In the rows, zero is written as 128.
Each row has a class, written after it.
[150 122  96 123 148 136  57 128 145 116 142 131 127 107  97 139 143 111
 128 138 146 133 148 123  70 114 144 111 105 126 143 133 145  87 119 154
 123  91 127  69 126 178 137 142 109 131  65 133 113 117 116 131 120 127
 123 129 128 136 114 132 118]  (123)
[172 128 112  84 148 135  80 122 147  99 123 132 134 126 124 137 131 120
 118 125 145 122 158 122  48 125 156 117 122 127 142 148 137 104 144 154
 129  94 128  34 110  97 133 138 118 141  73 134 121 111 151 131 107 138
 134 161 147  92 132 121 121]  (123)
[158 127 111 127 139 118  35 110 153 113 123 144 139 106 104 133 128 149
 106 139 126 131 173 133 112 109 175 132  98 127 144 168 128  74 156 123
 106  80 153  93 112 136 142 124 117 144  83 141  87 115 128 141  98 125
 103 173 152  88 131 136 119]  (16)
[137 125 108 112 154 141  86 120 157 103 121 121 129 135 113 137 135 154
 101 137 121 141 125 122 119 112 139 111 124 135 130 132 138  97 152 154
 119 102 152 153 118 106 134 119 124 133  83 133 108 122 136 162 102 113
 123 142 141 120 139 135 114]  (16)
[166 103 124 113 146 140 115 128 137 105 180 139 134 127 122 126 125  93
 130 135 137 129 150 122  63 147 136 145 118 134 154 118 142  57 145 152
 129  88 120  36 123 138 127 131 125 133  75 128 116 123 120 113 115 139
 136 153 126 111 130 133 114]  (123)
[151 106 131  83 135 130 108 121 147 108 145 127 133 139 118 142 142 115
 120 136 143 132 132 129  53 108 121 128 121 131 139 119 137  98 123 147
 138  94 102  41 117 148 128 133 128 138  68 141 140 128 122 132 124 134
 128 136 131 117 130 134 128]  (123)
[167 128 101 134 153 133  72 114 146 109 142 133 125 117 113 110 126 109
 121 122 132 123 156 126  70 123 164 140 116 124 141 145 129  83 158 152
 124  97 126  45 155 153 141 129 113 127  75 137 153 112 123 136 103 130
 135 154 126 132 141 135 128]  (123)
[157 127 123 145 121 135  94 129 149 122 123 128 128 117 110 134 133 127
 113 135 132 135 148 130 139 116 137 135 118 126 132 139 139 101 150 132
 167 101 142 135 130 144 140 114 123 130  86 132  98 120 124 138 113 118
 112 133 122 120 141 138 121]  (16)
[110 131 104 217 142 136  83 108 131 129 135 152 128 106  91 133 134 111
 111 144 128 129 166 127 232 109 183 139 114 137 129 138 142  53 165 147
 111  96 125 185 180 161 134  88 121 117  93 136  51 124  88 126  95 109
 111 152 117 151 106 143 115]  (16)
[130 122 123 158 185 143  77 114 148 114 122 137 133 120 131 128 149 119
  98 136 123 132 146 133 146 115 148 153 144 129 134 132 135  78 163 150
 121  97 135 111 144 139 137 102 132 127  76 128  95 120 129 149 102 107
 130 142 127 117 138 142 120]  (16)
[164 104 132  76 176 124 113 152 149 104 138 127 141 140 133 136 141 124
 116 123 124 121 163 120  21 133  89 154 124 128 145 137 131  94 125 145
 128  89 122   8 102 125 124 143 118 137  73 128 136 120 129 122 130 136
 128 153 136  92 138 116 150]  (123)
[188 127 105 106 154 141  63 136 153  93 117 127 116 110  74 137 142 116
 116 139 151 139 135  79  83 103 152  98 121 109 139 124 143  68 111 155
 127  82 134 129 147 160 132 115 111 131  38 185 121 108 109 146 100 127
 125 148 162 129 132 142  88]  (45)
[164 132 124 128 160 130  90  96 137 110 135 129 132 120 110 125 132 102
 118 128 127 134 159 120 101 126 153 139 122 117 151 129 138  60 156 174
 129  90 126  83 137 124 144 130 122 132  55 128  86 114 111 130  92 131
 132 162 135 130 141 137 124]  (123)
[147 120 126  75 147 135  97 128 156 112 134 122 120 143 124 118 126 128
 110 125 125 139 118 116  58  97 148 111 129 122 137 122 130  85 143 164
 119 100 153  67 119 118 119 138 130 140  76 137 172 117 141 135 108 131
 128 141 124 129 125 123 111]  (45)
[172 144 112 125 161 135  29 135 148 114 129  93 131 102  97 115 131 133
 112 135 139 123 151 128  70 106 126  81 117 126 144 133 151 104 107 129
 107  91 129  35 128 154 147 151 105 139  87 143 152 121 125 129 103 136
 149 144 132 134 112 122  89]  (123)
[179 128 120 102 154 122  78 131 152 107 134 120 138 125 108 129 139 121
 116 127 122 129 160 135  73 114 135 124 101 122 146 147 140  95 127 144
 134  95 126  44 126 141 140 147 122 126  60 126 134 120 128 132 127 134
 129 140 131  97 141 134 121]  (123)
[158 109 118 122 153 139 108 145 128 100 130 145 130 151 133 152 133 101
 116 111 121 131 166 119  86 142 147 151 128 123 149 134 128  80 162 169
 131  92 114  93 128 120 127 116 134 131  57 134  83 115 123 135 100 124
 132 168 137  88 137 127 147]  (123)
[172 124 116 117 156 115  87 111 143 104 143 125 128 122 135 117 126 108
 116 113 136 133 164 115  61 124 156 142 119 122 144 128 136  93 154 155
 115 100 113  40 121 120 141 127 127 119  81 147 137 116 126 123  81 129
 141 158 142 110 122 121 131]  (123)
[160 116 129 106 144 130  75 122 157 117 141 121 129 128 114 121 131 105
 109 128 161 129 163 130  65 121 149 142 112 126 155 131 138  44 137 159
 113  87 114  32 126 134 129 131 121 144  96 133 133 102 120 145 108 126
 120 143 135 113 134 132 122]  (123)
[168 128 115 110 148 127  87 126 143  98 135 134 133 121 114 121 151 125
 111 141 139 125 163 124  54 118 128 127 118 120 142 140 128 106 132 145
 122  91 118  44 120 137 142 133 121 130  79 135 130 118 116 123 122 131
 136 160 145  99 119 127 132]  (123)
[139 137 123 166 143 141  44 110 148 105 111 123 132 119  94 132 135 127
 116 123 127 133 152 119 155 138 157 127 105 117 144 156 141  90 165 166
 122  95 144 223 136 131 128 117 118 128  71 130  21 126 125 156  85 111
 120 171 163 115 127 139 143]  (16)
[142 134 105 156 150 137  78 113 137 100 142 132 137 114 117 123 135 135
 109 148 145 133 144 129 121 115 127 112 126 120 134 142 130 110 149 140
 131  99 134 151 133 138 148  98 108 131  75 140  96 121 126 146  98 102
 125 141 142  79 136 141 136]  (16)
[103 103 122 156 141 147 133 107 147 104 123 132 107 151 137 150 135  94
 114 130 122 146 130 134 154 144 167 139 119 121 141 122 124  56 182 182
 122  93 129 180 136 120 116  97 132 132  71 120  30 127 119 138  78 107
 119 171 141 112 139 163 147]  (16)
[156 122 125  88 134 131  94 130 142 124 110 121 130 146 123 129 130 130
 117 130 113 118 141 134 106 127 133 150 115 125 134 138 141  82 128 135
 122 108 142  87 116 137 133 138 127 115  79 137 157 119 132 139 137 137
 119 144 125 110 139 132 106]  (45)
[147 108 118 146 139 131 107 133 143 123 130 140 122 127 110 116  95 117
 113 132 122 139 133 134 101 115 158 124 133 125 141 113 140  86 130 137
 118 100 129  70 135 178 129 120 117 135  95 137 146 121 114 138  99 127
 139 149 118 138 136 129 110]  (45)
[154 109 115  97 163 133  65 125 157 109 126 116 127 119  95 123 147 101
 124 139 147 134 154 126  49 116 147 133  82 125 145 126 137  69 144 164
 122  86 134  57 135 146 125 121 125 128  50 132 117 114 111 133 110 146
 128 141 128 129 135 134 114]  (123)
[156 116 117  78 142 147 109 115 162 112 104 150 135 142 150 118 130 131
  92 118 110 135 134 129 105 119 162 156 140 110 140 142 122  54 191 176
 122  97 149 101 119  67 122 129 134 118  56 136 122 116 112 136 104 130
 110 151 152 123 144 129 120]  (45)
[151 120 129 177 142 151  66 115 139 100 115 143 129 127 107 134 115 109
 109 112 113 132 162 115 164 153 187 145 133 112 152 138 110  73 198 187
 129  84 142 250 136 117 122 113 104 132  77 129   4 124 122 149  61  99
 127 185 165  89 130 141 153]  (16)
[156 108 129  77 137 137 115 129 156  93 132 127 138 147 131 134 131  78
 117 113 125 139 148 128  28 142 159 149 139 120 151 126 132  53 175 194
 132  65 115  36 123 118 109 142 134 148  49 131 106 113 125 115  99 139
 126 168 141 101 141 118 140]  (123)
[143 124 125  91 114 116 174 129 126 130 114 141 132 136 138 140 138 123
 132 108 113 124 132 126 145 136 150 185 119 117 124 148 119  88 150 123
 126 127 129  98 122  88 121 156 124 115 128 126 107 122 143 103 153 142
 114 130 126 123 125 124 131]  (45)
[181 132 107 124 154 133  69 125 140 112 146 138 138 106  94 116 134 116
 128 141 139 131 146 124  86 100 145 103 117 128 148 121 134  84 125 135
 123  98 119  46  90 165 147 128 114 130  85 135 134 113 104 126  80 129
 137 151 129 143 154 127  99]  (123)
